Below is a small trained network, with its code and all its weights. Each question gives an input and a class and asks what happens when units are switched off, that is, made to give their printed mean instead of their output.

import numpy as np


def w(rows, s, z=0):
    codes = np.array(rows[::2]) - 128.0
    scale = np.full(codes.shape[1], s)
    scale[-1] = z or s
    return codes * scale


def f(y):
    return y / 2 * (1 + np.tanh(0.7978845608 * (y + 0.044715 * y**3)))


def log_softmax(a):
    a = a - a.max(-1, keepdims=True)
    return a - np.log(np.exp(a).sum(-1, keepdims=True))


def net(x, mask):
    res = np.array(x, float).reshape(1, 4) / 4 @ E
    y = f(res @ A[0][:, :-1].T + A[0][:, -1])
    res = res + np.where(mask, y, B[0][:, -1]) @ B[0][:, :-1]
    return log_softmax(res[-1] @ U[:, :-1].T + U[:, -1])


A, B = {}, {}
E = w([
[203,96,57,172,123,78,185,178,169,10,87],'x0',
[102,154,175,111,70,144,55,200,8,116,142],'x1',
[47,101,68,152,99,114,145,195,181,211,5],'x2',
[231,198,255,96,144,117,145,101,111,97,6],'x3',
],0.0084)
A[0] = w([
[164,117,68,144,147,122,175,142,214,72,28,199],'N0',
[142,111,68,137,121,136,156,120,190,66,177,104],'N1',
[127,125,117,136,102,122,119,169,83,79,123,234],'N2',
[180,134,176,118,136,135,134,111,93,57,172,169],'N3',
[159,141,174,117,137,119,120,110,109,128,166,226],'N4',
[109,118,97,130,111,141,89,197,58,83,90,195],'N5',
[138,121,176,134,132,121,145,123,146,143,1,193],'N6',
[83,130,76,131,124,132,107,152,113,165,192,251],'N7',
],0.013,0.0029)
B[0] = w([
[199,140,48,129,27,64,251,95,228,135,94,248],'N0',
[171,105,148,167,241,86,185,117,96,191,174,195],'N1',
[156,163,130,122,160,108,101,222,93,129,130,166],'N2',
[193,129,123,133,139,145,44,104,97,7,178,207],'N3',
[135,131,208,138,137,154,134,71,86,86,126,180],'N4',
[121,162,151,152,87,90,162,232,40,140,114,180],'N5',
[122,229,108,59,64,199,96,92,179,174,63,211],'N6',
[2,34,147,135,106,152,115,118,154,111,165,207],'N7',
],0.012,0.018)
U = w([
[194,84,87,174,181,51,193,93,160,136,138,103],'0',
[171,153,80,103,24,125,165,95,193,121,70,148],'1',
[191,104,196,153,174,161,61,75,48,2,175,168],'2',
[131,193,196,57,180,239,56,78,97,198,54,139],'3',
[83,94,152,166,95,96,121,232,44,136,125,120],'4',
[205,154,69,114,118,101,86,177,129,54,108,5],'5',
[2,12,114,145,134,189,96,111,160,169,147,188],'6',
],0.0066,0.0023)

Each question gives the input, the list of numbers given to net, and the class t.
The units are the neurons (one row each of A and B). Each row of codes is followed by its name. A weight is (code - 128) times the scale printed after its matrix; where a second scale follows, it is the last column's (A, B and U).
mask holds one flag per neuron, in row order. A switched-off neuron (its flag False) gives its mean, the last column of its row in B, instead of its output. The means were averaged over made-up inputs and are rounded, as every weight is.
A unit's drop is (log p(t) with every unit on - log p(t) with that unit switched off) / (log p(t) with every unit on - log p(t) with every unit switched off).
The circuit of an input: a set's keep is (log p(t) with only the set's units on - log p(t) with every unit switched off) / (log p(t) with every unit on - log p(t) with every unit switched off). Starting from all 8 units, units are removed one at a time, each time the one whose removal leaves the highest keep (on an exact tie, the one counted first), for as long as the keep stays at least 0.8.
circuit, biggest first: the units of the circuit, biggest drop first
k most important neurons: the k neurons with the biggest drops, biggest first
drop when u is switched off: that unit's drop, to one decimal
input [-5,6,-2,-2], class 4: circuit, biggest first => N5, N6
input [1,8,0,5], class 2: circuit, biggest first => N0
input [-4,1,6,7], class 3: 2 most important neurons => N0, N6
input [6,2,-3,-8], class 4: circuit, biggest first => N0, N5
input [7,2,-5,-4], class 2: 2 most important neurons => N3, N0
input [-4,6,-1,-2], class 4: circuit, biggest first => N5, N6
input [5,7,1,2], class 4: 2 most important neurons => N5, N0
input [-1,-4,1,-5], class 6: 2 most important neurons => N7, N0
input [7,2,-2,-8], class 4: 2 most important neurons => N5, N7
input [-6,5,-1,0], class 2: 3 most important neurons => N6, N0, N4
input [8,1,3,-4], class 0: 2 most important neurons => N1, N6
input [7,-3,-5,1], class 0: 2 most important neurons => N0, N1
input [-7,-5,-5,-3], class 6: 2 most important neurons => N7, N3
input [5,8,5,-8], class 4: circuit, biggest first => N5
input [-3,6,2,5], class 3: 2 most important neurons => N0, N6
input [-4,5,-2,6], class 2: 2 most important neurons => N3, N4
input [-5,-2,-1,2], class 3: 2 most important neurons => N0, N3
input [-1,1,1,-7], class 6: drop when N7 is switched off => 0.1
input [-6,3,8,-2], class 6: drop when N7 is switched off => 0.2
input [7,-6,-1,-4], class 0: drop when N1 is switched off => 1.8
input [7,0,3,-8], class 0: circuit, biggest first => N1
input [8,-5,2,-8], class 0: drop when N1 is switched off => 2.3
input [5,3,0,-2], class 4: circuit, biggest first => N5, N6
